In the rows, 128 means zero.
Here are made-up objects, facts about them, and rows of numbers that follow some of those facts. Name the object behind each unnamed row.

There are 4 kinds of fact about the objects: Φ, ω, δ, λ.
[batra raskolek] Φ trafol
[batra fliskol skenu skuplom trenir trizer tumal] Φ flano
[bebetri devan] Φ brebras
[bebetri rizer] Φ skastuskom
[bebetri] Φ girak
[bebetri skenu skuplom] Φ lubrestir
[bebetri trenir trevok] Φ stunol
[bebetri metetrim tralur] Φ bustokli
[bebetri dramo trizer] Φ dinim
[bebetri] Φ rufim
[begas skuplom trenir zotur] Φ driploplim
[begas metetrim tumal zotur] Φ giros
[begas tumal] Φ plaklel
[begas klabo klegruk] Φ trupe
[begas dogas] Φ trosko
[begas] Φ fuflem
[begas klabo plotrutrim] Φ drubus
[devan skenu] Φ zofil
[devan] Φ klokik
[devan] Φ supestir
[devan dogas stiruflek] Φ degra
[devan grivom munoras rizer] Φ sidro
[dogas stiruflek] Φ bregen
[dogas grivom] Φ klukal
[dogas stadrul stiruflek] Φ lofun
[dogas dramo munoras] Φ brakesul
[dogas] Φ sekim
[dogas] Φ groske
[dramo grifol skido] Φ gasuk
[dramo fodul grifol skenu] Φ drabren
[dramo klabo] Φ riflil
[dramo tumal] Φ fovam
[dramo flonom trevok triplik] Φ nutan
[dramo] Φ noflen
[dramo] Φ tabrol
[fegre] Φ zafur
[fegre] Φ flogre
[fegre mafem] Φ didros
[fegre] Φ gripo
[fegre klegruk] Φ steder
[fegre fodul vobik] Φ flola
[fegre fodul skido] Φ beni
[fliskol skifum] Φ grostufli
[fliskol tumal] Φ dratrus
[fliskol grivom plotrutrim situ zudor] Φ griban
[fliskol tralur] Φ traflal
[flonom tralur] Φ rabrik
[flonom] Φ tubraplun
[flonom plumer triplik vobik] Φ vopu
[fodrufli] Φ zipas
[fodrufli situ] Φ rutri
[fodrufli mafem plotrutrim] Φ flestis
[fodrufli] Φ kamer
[fodrufli grifol] Φ luflogel
[fodrufli] Φ tolol
[fodrufli klegruk metetrim stadrul zotur] Φ stegra
[fodul skifum skuplom] Φ tofelal
[fodul stiruflek] Φ plaklura
[grifol] Φ talen
[grifol] Φ treplu
[grifol zotur] Φ tiral
[grifol] Φ raklek
[grivom klabo munoras situ trenir] Φ felom
[grivom skido] Φ zazo
[grivom klegruk tumal] Φ narun
[grivom zotur] Φ mado
[klabo trizer] Φ flikla
[klabo triplik zudor] Φ borir
[klabo munoras plotrutrim] Φ dretun
[klabo mafem skifum] Φ fladu
[klabo tralur] Φ pogror
[klegruk rizer] Φ lidem
[klegruk plumer tralur zudor] Φ brirupu
[mafem] Φ gapok
[mafem raskolek] Φ trolom
[metetrim] Φ duso
[metetrim steplas trizer] Φ muda
[metetrim] Φ tusu
[munoras situ skido] Φ trozegi
[munoras raskolek] Φ niflon
[plotrutrim skifum] Φ tigrak
[plotrutrim plumer stadrul stiruflek trizer] Φ dibrum
[plotrutrim trevok] Φ duklis
[plotrutrim] Φ lubo
[plotrutrim tumal] Φ tridriskur
[plumer skenu] Φ gute
[raskolek trenir triplik] Φ klido
[raskolek stiruflek] Φ zatok
[rizer] Φ kelafe
[rizer] Φ klode
[rizer] Φ stifo
[rizer] Φ lapla
[rizer] Φ klugris
[rizer] Φ petron
[situ] Φ fizin
[skenu] Φ gakofen
[skenu zudor] Φ keplim
[skido triplik] Φ staterim
[skifum trizer vobik] Φ gobra
[skuplom] Φ plaskin
[skuplom vobik] Φ lefedol
[stadrul] Φ bruskir
[stadrul] Φ bune
[stadrul] Φ brotu
[stadrul] Φ fatul
[steplas tralur trevok vobik] Φ drokla
[stiruflek] Φ podritil
[tralur triplik tumal zudor] Φ bridrik
[tralur] Φ loklu
[vobik zudor] Φ migriklo
[vobik] Φ zifo
[zotur zudor] Φ dopli
ω e <- batra brebras bustokli devan drasel gapok gobra keplim klode lefedol mafem petron plaklura riflil sidro stadrul tabrol tigrak trevok zafur zipas zofil
ω c <- bebetri beni bridrik didros dinim dratrus felom flano fliskol fodrufli gakofen giros grifol grostufli klokik lubo lubrestir luflogel narun niflon noflen plumer rabrik rizer situ skido stegra steplas talen triplik zifo
ω d <- begas brakesul drabren fizin flestis klukal loklu mado metetrim plaskin pogror trenir
ω f <- boklu dopli duklis girak gripo grivom gute kamer klegruk klido lapla skastuskom steder stiruflek stunol supestir vopu zotur
ω b <- borir bregen brotu degra dretun drokla fegre flogre flonom fodul kelafe lofun nutan plaklel raklek raskolek rufim rutri skifum staterim tiral traflal trafol tralur treplu trosko trupe tubraplun zatok zazo
ω a <- brirupu bruskir bune daklar dibrum dogas dramo driploplim drubus duso fatul fladu flikla flola fovam fuflem gasuk griban groske klabo klugris lidem migriklo muda munoras plotrutrim podritil sekim skenu skuplom stifo suseklir tofelal tolol tridriskur trizer trolom trozegi tumal tusu vobik zudor
δ g <- batra boklu bregen brotu bune devan dibrum didros dogas drabren dramo drubus felom fizin flikla fovam fuflem gapok giros kamer klido petron plumer rabrik raklek skenu skuplom steder stifo stunol tigrak tiral tridriskur trosko trozegi tubraplun vobik vopu zifo zofil
δ k <- bebetri bridrik brirupu degra dinim dratrus duso fegre flestis fliskol flonom fodul gakofen grifol grostufli kelafe klukal lapla lefedol lofun lubrestir migriklo niflon nutan plaklura rufim sekim sidro skifum stiruflek suseklir tofelal tolol trafol trevok triplik trolom zafur zipas zotur zudor
δ h <- begas brebras drasel driploplim duklis flano flola griban groske klabo klugris lidem lubo mado metetrim plaskin podritil pogror raskolek skido trizer
δ i <- beni borir bruskir dretun fatul gasuk girak gobra gripo keplim klegruk klokik loklu luflogel mafem muda munoras narun noflen riflil rizer rutri skastuskom staterim talen traflal tralur trenir trupe tusu zatok zazo
δ j <- brakesul bustokli daklar dopli drokla fladu flogre fodrufli grivom gute klode plaklel plotrutrim situ stadrul stegra steplas supestir tabrol treplu tumal
{batra brotu didros duso fladu flano flikla flola fovam griban gripo grostufli rabrik tiral tralur trupe vobik} λ 238
{bebetri borir bruskir bune daklar devan flogre flonom fodrufli fodul gasuk kamer klugris luflogel mafem munoras plaskin plotrutrim stunol tofelal tolol zazo zofil} λ 752
{begas brebras bregen bridrik degra dramo drokla drubus duklis flestis grifol kelafe klabo klido klokik mado noflen petron podritil pogror rizer rutri stifo supestir talen trenir treplu trosko tusu vopu} λ 144
{beni boklu dratrus felom lefedol lidem loklu lubo nutan plaklura situ skido staterim stegra tabrol trafol tridriskur zifo zudor} λ 24
{brakesul bustokli dinim dogas dopli drasel fatul grivom klode narun niflon sidro skifum skuplom stadrul steplas stiruflek tigrak triplik trizer trozegi tumal zotur} λ 521
{brirupu dibrum drabren dretun fliskol gakofen gapok girak gobra groske keplim klegruk klukal lofun lubrestir muda plaklel plumer raklek skastuskom traflal trolom zatok zipas} λ 947
{driploplim fegre fizin fuflem giros gute lapla metetrim migriklo raskolek riflil rufim sekim skenu steder suseklir trevok tubraplun zafur} λ 382

Named rows:
[136 110 127 145 141 123 155  76 129 114  63  73 114  99 129 141 144 137
 130 148 165 107  99 116 158 140 170 170 118 140 116 110 119 153  61 116
 122 193 183 164 139] -> klabo
[153 109 135 176 132 118 133 102 140 130  75  85 113 131 112 149 165 158
 127 116 149  88 134 127 128 107 156 177 121 133 160  99 122 168 106 121
 125 182 169 172 124] -> migriklo
[145 115 172 177 127 132 135 124 112 123  77 118 108 148 116 121 141 160
 153 145 135  85 112 111 154 175 150 160  96 130 156 115 125 135  68 134
 131 182 173 172 127] -> fladu
[129 104 144 162 130 142 158  87 141 125  59  85 100 106 138 136 159 146
 141 151 174  97 121 133 143 137 160 156 104 141 135  98 126 162  70 106
 127 202 169 188 133] -> driploplim
[166 142 177 166 122 137 123 136 119 117  87 123 129 165 104 118 149 169
 148 126 126  73 120 108 149 183 122 180 111 123 155 117 122 142  85 141
 133 175 172 139 121] -> flikla
[168 150 151 137 141 153 130 142 137 139  85 113 130 155 115 123 138 153
 150 111 152  72 118 124 142 164 140 199 134 126 156 104 122 166  95 113
 131 185 164 148 112] -> fuflem
[128  93 170 159 130 146 128 107  99  97  65 104 112 125 139 110 102 162
 136 152 142  79  47  85 149 196 147 172  83 111 144 108 109 114  83 112
 112 206 189 108 139] -> tralur
[131  89 155 147 145 164 127  99 105 124  67 108 102 114 108  89 112 158
 146 145 165  73  52 127 142 167 143 166  87 123 144  94 113 144  94  83
 125 200 168 120 139] -> zazo
[126  76 127 145 136 141 139  78 124  98  57  81 110 100 135 130 135 152
 113 133 180 104  90 122 145 155 156 173 102 129 132  77 109 145  81  81
 113 215 186 123 140] -> raskolek
[118  62 129 191 155 147 144  74 111 106  54  81 116 109 135 135 137 169
 110 139 182 117 105 102 109 184 142 154  95 139 153  96 117  93  86  84
 126 210 176 126 153] -> lubo
[150  68  98 170 167 121 102  91 111 122  67  81 119 123  94 150 135 160
  85 105 165 113 103 112 109 145 139 182 124 115 152  84 116 131 124  87
 121 186 173 100 153] -> grifol
[156  81 101 169 158 131 112  82 126 134  63  84 116 126  88 127 154 163
  99 112 162 104 104 126  97 126 121 168 106 116 150  74 117 154 141  78
 126 187 156 108 151] -> dinim
[144  69 127 197 141 129 111 103 113 113  69  85 117 135 115 146 150 184
  99 110 155 105 122 103  90 153 127 165 115 122 172  89 118 108 123  90
 130 197 179 100 154] -> dratrus
[153  48 136 206 136 116 103  95 106 103  67  95 114 147 103 132 156 184
  97 115 143 116 115  98 102 161 127 161  92 114 172  82 119 114 130 102
 131 188 176 107 160] -> grostufli
[158 121 142 150 144 156 125 121  90 134  91 128 130 175  96 107 154 170
 139 124 142  81  98 110 137 159 118 190 110 105 150  99 112 166 100 103
 141 175 157 145 117] -> drabren
[145  73 107 184 172 111 117  91 123 139  63  90 128 135 110 162 150 148
 100 100 156 111 112 103 104 141 131 188 149 128 152  78 117 144 142  93
 120 187 165 130 136] -> trevok
[167 140 160 151 160 154 125 130 129 147  79 120 118 158  88 116 140 154
 142 124 147  68 107 112 132 171 113 177 123 116 148 105 124 161 109 118
 123 179 155 125 133] -> stunol
[152  85 112 133 155 113 111  95 143 128  68  81 110 129  90 147 153 147
 104 109 160  99 121 119 128 133 161 183 137 116 123  85 121 166 122 103
 124 188 173 146 136] -> stiruflek
[156 135 169 154 146 153 110 143 117 134  85 113 128 150 111 141 121 161
 136 112 147  76 127 104 133 178 125 187 131 128 164 115 118 125  90 116
 131 186 173 118 122] -> boklu

Name these rows:
No name comes twice in this set of rows, the named rows included.
[133  90 173 168 132 154 120 110  95 105  62 109 105 134 123  93 115 172
 143 154 151  78  64 107 141 190 134 155  71 116 156 110 109 111  82 108
 125 203 180 128 140] => trupe
[119  83 157 184 163 161 125 107  92 127  64 106 117 124 132 119  96 169
 138 144 167  97  63 107 111 195 127 158 102 134 175 109 116 100  90  82
 126 205 161 116 140] => beni
[131  81 142 185 156 164 109 115 104 125  66 102 113 142 116 122 115 176
 129 126 166  92  91 102  97 200 121 165 104 126 174  99 115  96 102  89
 128 200 170 101 146] => stegra
[134  78 141 170 163 148 108 117  99 118  69 100 125 128 125 140 108 168
 123 121 159 100  86  90 119 194 130 188 128 124 168 108 111  97 111  87
 121 210 181 100 143] => situ
[136 135 152 140 151 150 141 112 122 128  70  99 107 117 120 120 120 147
 161 157 155  72  69 123 141 166 166 172 115 133 144 128 117 145  65 118
 127 187 163 166 126] => tusu
[151 121 130 158 176 142 104 120 107 145  73 127 143 161  92 125 124 141
 116 109 153  92  81  94 117 197  93 192 154 111 131  87 110 141 132  89
 127 181 161 101 128] => devan
[119 103 156 179 132 131 147 100 127 113  63  86 109  99 136 149 149 150
 138 157 167  95 127 119 145 135 156 153 101 143 133 106 123 125  51 113
 133 196 181 177 124] => lidem
[126  98 166 163 140 167 133 112 104 110  64  95 113 117 141 111 101 171
 148 144 160  73  66 111 136 176 147 167  84 124 177 117 114 113  74  95
 126 203 176 120 133] => staterim
[119  86 122 183 177 138 140  73 114 128  51  84 124 114 111 142 150 144
 109 140 180 116  88 118 103 177 121 153 112 135 123  94 120 119  96  84
 131 190 162 146 154] => brebras
[148  85 104 176 173 124 111  87 127 156  66  91 124 129  85 137 158 152
  94 105 164 110 108 136  88 133 125 168 125 126 135  77 120 146 142  78
 135 173 149 152 140] => sidro
[136 119 161 148 149 159 148 105  96 129  77 111 101 144 116 109 134 155
 162 166 141  70  66 111 153 163 150 166 103 121 127 120 120 167  73 121
 132 194 166 186 121] => muda
[143  49 105 185 168 124 120  86  88 135  77 105 115 157  89 141 176 171
  90 119 155 125 118 101 111 139 130 172 129 113 141  85 115 142 138  90
 142 175 162 155 144] => zipas
[123 111 158 160 137 134 151  82 133 127  61  99 111  99 116 120 159 134
 128 161 171  93 107 131 148 130 145 153  90 137 104  90 117 157  64 104
 127 192 170 182 123] => klugris

The same objects again, as new rows of numbers:
Known rows:
[133 149 197 128 146 137 150 114 119 160  94 146 109 128 118 156 109  77
 150 171 125 142 102  82  99 128 146 159 151  92] -> lefedol
[121  77 156 154 107 165 125 154 135 183  98 140 118  91 111  76 115 134
 129 122 115 150  99 106 101 105 114 137 144  96] -> vopu
[135  82 133 162 120 151 135 136 160 159 103 131 111 110 130  87 122 107
 127 128 106 120  93 112  79  78 133 125 155 118] -> boklu
[106 129 134 136 110 134 120 139 169 175 122 158 164  76 111 144 118 140
 143 108 119 118 129  71 128  85 131 108 146 186] -> fizin
[ 83 112 163 167 147 162 111 141 149 141 130 134 132  89 137 143 130 136
 136 143 102 126 167 105  66 119 161 148 159 130] -> riflil
[129 158 163 132 118 117 158 121 124 128  99 164  99 118 131 186 103  78
 136 170 132 101  77  96 121 125 155 160 166 101] -> triplik
[100 100 164 140 107 144 130 140 157 181 117 141 142  81 111 114 119 146
 140 113 133 147 123  77 112  75 129 145 141 151] -> rabrik
[147 157 171 133 145 119 140 117 126 153  89 162 118 126 124 167 112  60
 143 161 118 111 101  77 115 146 150 133 158  93] -> niflon
[ 67 120 125 144 127 129 110 144 142 107 151 166 161  97  85 153 129 128
  98 143 118 115 180 111  83 139 114  55 135 184] -> gasuk
[ 65 113  95 129 136 110 135 116 172 113 179 154 178  97  81 144 136 127
 113 146 133 117 157  99  79 133 125  93 143 177] -> muda
[151 138 148 156 123 125 160 124 121 127  84 154  78 126 138 146 103  63
 133 164 104  96  59 120 104 130 152 161 166  60] -> zotur
[148 136  98 113 137  96 159 119 120 133 111 169 138 107  86 135 121  94
 130 141 107 156  76 132 127 169 103 121 149 103] -> trafol
[108 166 136 116 125  96 161 123 122 141 130 184 136  90  79 202 112 102
 151 115 128 134 117 105 154 133 110 127 130 141] -> suseklir
[ 69 122  93 131  86 110 140 140 173 136 150 164 163  72  95 157 113 147
 132  94 145 103 108  98 153  61 116 117 141 205] -> skenu
[ 86 114 135 137 106 120 120 135 157 153 131 165 174  90  78 122 111 118
  97 107 126  97 122  90 135  96  92  56 128 200] -> bune
[170 165 201 125 145 129 154 116 133 167  63 161 102 132 132 187 103  42
 148 152 128 101  70  62 134 117 153 150 152  89] -> drasel
[119 102  89 129 100 119 120 150 144 169 126 151 166  63  87  79 124 161
 118  84 109 136  84 124 134 123  98  98 135 154] -> trosko
[147 141 120 117 133  98 143 139 103 143 107 157 133  80  78 131 119 124
 134 106 114 153  74 143 141 172 100 125 123  98] -> degra
[171 159  95 111 110  94 176 131 111 143  96 173 121  86 102 166  97  93
 148 107 104 144  32 138 175 128 101 147 151 108] -> raskolek

Name these rows:
No name comes twice in this set of rows, the named rows included.
[143 187 168 106 122 109 174 122 125 158  99 164 122  92 112 200  95  87
 162 119 129 122  61  90 173  87 130 169 144 131] => metetrim
[115 160 133 100 138  97 168 103 138 132 134 172 152 116  65 175 114  78
 138 155 136 146 116  81 136 145 111 113 135 143] => brirupu
[110 171 143 127 144  96 150 117 128 152 130 175 152  88  79 186 111 102
 149 100 119 122 113 103 159 137 109 127 130 133] => sekim
[ 95 123 115  92 115 148 111 158 166 171 200 154 190  83  52 154 123 148
 120  54 104 128 138 123  74  75 115  88 139 179] => fladu
[126 125 156 133 132 165 100 155 181 146 147 124 147 104 121 143 116 103
 107  85 100  51  90 102  43  48 173 131 182 147] => stadrul
[ 90 123 101 122 119 106 139 109 182 169 149 159 192 100  63 111 120 109
 120 120 134 110 125  75 120  98 104  81 135 195] => dibrum
[ 74 112 156 157 133 147 121 163 141  88 133 126 113  85 132 158 141 181
 133 116 143 109 146 126  76  89 177 149 132 149] => rizer
[ 84 100 130 124 110 124 126 151 166 155 141 167 164  74  75 145 137 155
 136  80 156 123 140  89 136  90 111  93 114 208] => stifo
[141 147  80 114  95  91 167 127 124 109 115 175 122 104 103 161 105  84
 121 159 114 119  48 137 131 161 126 125 168 108] => skifum
[ 91 111 171 162 142 158 107 148 128 125 117 146 131 104 123 130 127 126
 108 162 101 120 166 116  56 127 144  77 148 139] => luflogel
[134  80 128 169 116 157 125 143 153 178  96 143 111  93 131  98 119 117
 139 130  90 135 109 113  94  89 126 126 154 118] => steder
[126 182 185 114 119 113 146 132 113 179  99 170 139  97 102 178 106 129
 154 124 117 148 118 101 130 136 135 123 126 116] => flestis
[145  64 132 141 132 190  97 169 160 163 159 119 137  96 114 106 121 107
 108  79  80 136 107 126  44  76 129 148 168  99] => gute

The same objects again, as new rows of numbers:
Named rows:
[105 131 122 119 179 170 123 107  99  93 138 136 105 191 128 149  91 100
 100 119 123 122 129  98  68 112  78 109 152 144 112 137  92 145 152 149
 130] -> devan
[118 128 121 105 174 166 146 129  84  87 118 126 125 194 113 148  79 106
 117 111 133 138 123  80  81  90  75 100 147 140 131 116  83 143 131 145
 139] -> plumer
[115 162 120 108 166 183 145 120  80 108 137 136 130 174 106 150  73 130
 119 100 150 172 114  55  62 103  80  91 162 148 117 124 112 128 136 104
 121] -> steplas
[130 181 129 138 137 197 149 152  93 101 127 132 144 204 105 159  54 125
 116  82 170 182 120  88  49  90 107  77 177 171  95 118 102 136 173 124
 131] -> grivom
[ 95 145 131 122 116 188 154 112 102 126 128 131 117 168 112 141 110 152
 124 127  87 199 113  94  63  84  88 126 164 118 131 102 118 136 143  59
 120] -> trizer
[ 89 165 123 127 124 176 155 108 100 134 105 140 144 176 118 152 134 153
 109  98 120 215 125  89  76 114 109 126 163 133 104 112 108 151 153  86
 138] -> skido
[ 98 155 135 112 140 177 123 115  83 126 158 136 104 142 145 158  99 121
 117 122  92 150 120 113  67  81  93 104 182 124 111 153 124  86 144  88
 119] -> tofelal
[ 95 181 114 105 166 211 159 106  92  95 106 134 126 156 106 151  90 118
 114 106 127 166 120  62  81  99  93  78 170 158 103 153 113 127 145  98
 115] -> tabrol
[ 95 151 124 106 132 168 143 142  68 115 132 121 129 139 129 167  79 140
 130 102 119 159 118 110  73  67 102  98 185 127 132 138 107  91 141  89
 127] -> lofun
[ 87 136 116 113 162 214 157 110  93  71  96 127 102 164 102 149  88  99
 116 131  91 141 126  93  90  90  74  87 164 148 128 148  95 147 134 129
 119] -> fuflem
[ 94 153 129 131 119 160 176 140  87 112 115 127 134 168 122 159 119 134
 119 106  90 197 130 110  81  73  97 104 183 133 130 117 107 127 126  68
 122] -> pogror
[106 162 127 105 157 173 162 134  75  91 114 129 115 146 109 163  69 120
 122 112 141 163 114  77  79  79  78  67 173 136 132 144 100 116 126  99
 125] -> drokla
[ 94 133 115 103 156 206 159 116  93  66  96 124 103 167 103 154  81 103
 121 131  90 141 125  95  86  81  75  82 162 147 136 139  93 142 130 132
 119] -> stifo
[ 72 114 132 111 134 167 152 137  75 110  81 113 124 176 104 158 122 117
 119 122  88 154 138 140  87  81  97 137 162 113 143 107  87 124 111 116
 135] -> traflal
[ 85 157 112 123 136 172 171 115  92 116 104 129 134 174 109 156 126 135
 118 105  94 192 127 106  71  95 101 118 178 133 122 114 116 115 123  64
 109] -> drasel
[ 99 126 112 104 168 192 155 116  95  69 112 120 103 167 117 149  78  97
 119 128  94 130 121 101  85  77  70  88 159 137 140 134  92 127 132 130
 121] -> dibrum
[124 177 135 134 149 181 165 170  77  87 126 128 145 192 110 167  72 104
 112  85 153 169 129  85  68  66 101  61 187 170 105 133 100 120 136 115
 130] -> supestir
[102 165 123 110 150 176 160 131  84  85 115 133 118 150 110 166  69 124
 123 109 133 160 114  84  72  74  89  65 181 139 130 148  96 120 140  99
 118] -> treplu
[ 91 164 111 101 125 191 144 112  74 116 123 124 134 157 117 167  95 140
 131  95 104 176 118  97  69 102 109  99 185 147 115 134 120 100 138  92
 114] -> sidro

Which object is each row?
No name comes twice in this set of rows, the named rows included.
[106 132 107 100 176 179 154 123  83  68 106 122 119 180 110 154  85  95
 115 113 104 122 126  98  84  82  81  86 159 147 134 130  87 123 125 131
 123] => gapok
[ 80 178 132 104 128 205 146 118  74 132  98 128 124 129 111 159 103 137
 120 104 133 198 123  86  88  95  99 106 179 132 111 147 116 101 135  92
 128] => nutan
[113 152 134 104 127 185 132 123  69 125 146 135 132 153 129 156  99 148
 134 105 114 192 116  66  82  94  89 105 169 138 113 132 119 120 131 103
 141] => trevok
[102 154 145 118 131 162 112 123  81 141 162 139 112 151 140 161  87 144
 113 111 132 162 117 104  60  94  98 113 172 117 112 139 112 105 154 103
 133] => fodul
[119 151 135 131 163 187 168 169  75  83  89 120 136 205  95 153  84  79
 107  94 148 162 143  94  83  78  85  83 167 169 111 121  85 130 105 152
 143] => vopu
[ 94 158 136 112 115 181 133 126  69 129 138 133 127 140 125 162  86 162
 131 108 128 191 115  85  83  88  98 104 176 127 120 139 109 127 151 102
 138] => fegre
[119 186 127 136 155 199 166 165  79  98 112 126 144 193  99 158  65  96
 111  84 160 171 131  87  57  82  99  69 186 172 102 127 108 112 139 112
 122] => dopli
[ 87 108 133 125 121 173 122  99 108 120 115 129 100 186 136 150 127 130
 109 133  72 161 135 147  79 112  93 151 152 121 117 113  98 144 156 135
 133] => munoras
[116 154 136 106 134 171 114 133  66 121 162 133 145 173 124 169  89 147
 127  99 116 156 110  87  67  67 112 106 166 129 121 118 106 105 148  93
 140] => fliskol
[ 88 143 105 102 171 206 154 110  89  80  85 121 116 180  86 149  86  95
 113 111 114 140 130  87  75 113  81  98 160 156 127 131  98 135 121 130
 108] => tigrak
[100 116 146 148 128 169 152 175  73 118 112 107 155 222 121 144 116 116
 117  98 126 168 146 135  79  74  98 152 167 139 122  85  90 144 135 143
 149] => klegruk
[ 83 182 124 108 139 206 135 122  70 125 115 129 147 150 105 159 114 135
 116  94 125 178 129  81  77  93 112 105 185 149 102 145 119 108 139  87
 123] => dratrus
[ 68 123 129 114 132 186 150 118  79 104  80 118 130 180 103 153 148 117
 117 119  73 170 144 119  98 101 101 145 166 136 124 118  95 140 111 121
 130] => riflil

